Below is a small trained network, with its code and all its weights. Each question gives an input and a class and asks what happens when units are switched off, that is, made to give their printed mean instead of their output.

import numpy as np


def w(rows, s, z=0):
    codes = np.array(rows[::2]) - 128.0
    scale = np.full(codes.shape[1], s)
    scale[-1] = z or s
    return codes * scale


def f(y):
    return np.maximum(y, 0)


def log_softmax(a):
    a = a - a.max(-1, keepdims=True)
    return a - np.log(np.exp(a).sum(-1, keepdims=True))


def net(x, mask):
    res = np.array(x, float).reshape(1, 3) / 4 @ E
    y = f(res @ A[0][:, :-1].T + A[0][:, -1])
    res = res + np.where(mask, y, B[0][:, -1]) @ B[0][:, :-1]
    return log_softmax(res[-1] @ U[:, :-1].T + U[:, -1])


A, B = {}, {}
E = w([
[240,71,154],'x0',
[171,165,21],'x1',
[163,255,166],'x2',
],0.0079)
A[0] = w([
[103,59,94,80],'N0',
[94,96,215,87],'N1',
[177,91,127,83],'N2',
[139,140,90,68],'N3',
[165,217,163,45],'N4',
[104,109,206,34],'N5',
[169,139,4,62],'N6',
[100,55,78,72],'N7',
[77,139,112,51],'N8',
[175,95,143,95],'N9',
[80,139,110,54],'N10',
[52,150,106,114],'N11',
[143,121,122,254],'N12',
[199,114,154,61],'N13',
],0.023,0.0093)
B[0] = w([
[157,146,172,226],'N0',
[62,119,134,238],'N1',
[146,166,90,196],'N2',
[94,153,123,151],'N3',
[161,159,187,205],'N4',
[65,159,129,190],'N5',
[34,144,135,244],'N6',
[159,157,177,233],'N7',
[140,178,91,165],'N8',
[141,168,90,199],'N9',
[140,173,95,163],'N10',
[161,133,76,226],'N11',
[155,2,125,255],'N12',
[138,201,82,195],'N13',
],0.068,0.0094)
U = w([
[19,127,129,119],'0',
[194,172,234,77],'1',
[174,165,4,38],'2',
[147,12,101,254],'3',
],0.011,0.0082)

Each question gives the input, the list of numbers given to net, and the class t.
The units are the neurons (one row each of A and B). Each row of codes is followed by its name. A weight is (code - 128) times the scale printed after its matrix; where a second scale follows, it is the last column's (A, B and U).
mask holds one flag per neuron, in row order. A switched-off neuron (its flag False) gives its mean, the last column of its row in B, instead of its output. The means were averaged over made-up inputs and are rounded, as every weight is.
A unit's drop is (log p(t) with every unit on - log p(t) with that unit switched off) / (log p(t) with every unit on - log p(t) with every unit switched off).
The circuit of an input: a set's keep is (log p(t) with only the set's units on - log p(t) with every unit switched off) / (log p(t) with every unit on - log p(t) with every unit switched off). Starting from the 12 units with the biggest drops (on a tie, the unit counted first), units are removed one at a time, each time the one whose removal leaves the highest keep (on an exact tie, the one counted first), for as long as the keep stays at least 0.8.
units of the circuit, in order: the units of the circuit, biggest drop first
unit that matters most: the unit with the biggest drop
top k neurons: the k neurons with the biggest drops, biggest first
drop when u is switched off: that unit's drop, to one decimal
input [0,7,8], class 1: top 2 neurons => (N4, N1)
input [-7,-5,7], class 1: top 2 neurons => (N4, N13)
input [-8,-2,-6], class 2: unit that matters most => N11
input [8,-7,6], class 2: top 4 neurons => (N13, N6, N9, N2)
input [-4,-3,-4], class 1: top 2 neurons => (N6, N7)
input [4,-4,-5], class 1: top 2 neurons => (N6, N0)
input [-3,-5,-7], class 1: top 3 neurons => (N7, N0, N6)
input [8,-7,-7], class 2: top 3 neurons => (N9, N2, N13)
input [8,8,-4], class 0: top 2 neurons => (N6, N11)
input [-5,-2,4], class 2: top 2 neurons => (N11, N7)
input [-2,-7,-8], class 1: top 2 neurons => (N7, N0)
input [7,-7,5], class 0: top 3 neurons => (N1, N5, N11)
input [4,-3,2], class 2: top 2 neurons => (N6, N13)
input [-2,3,6], class 1: units of the circuit, in order => (N4)
input [3,2,-8], class 1: drop when N4 is switched off => 0.0
input [-3,0,0], class 3: drop when N2 is switched off => 0.1
input [7,-2,-6], class 2: drop when N13 is switched off => 3.4
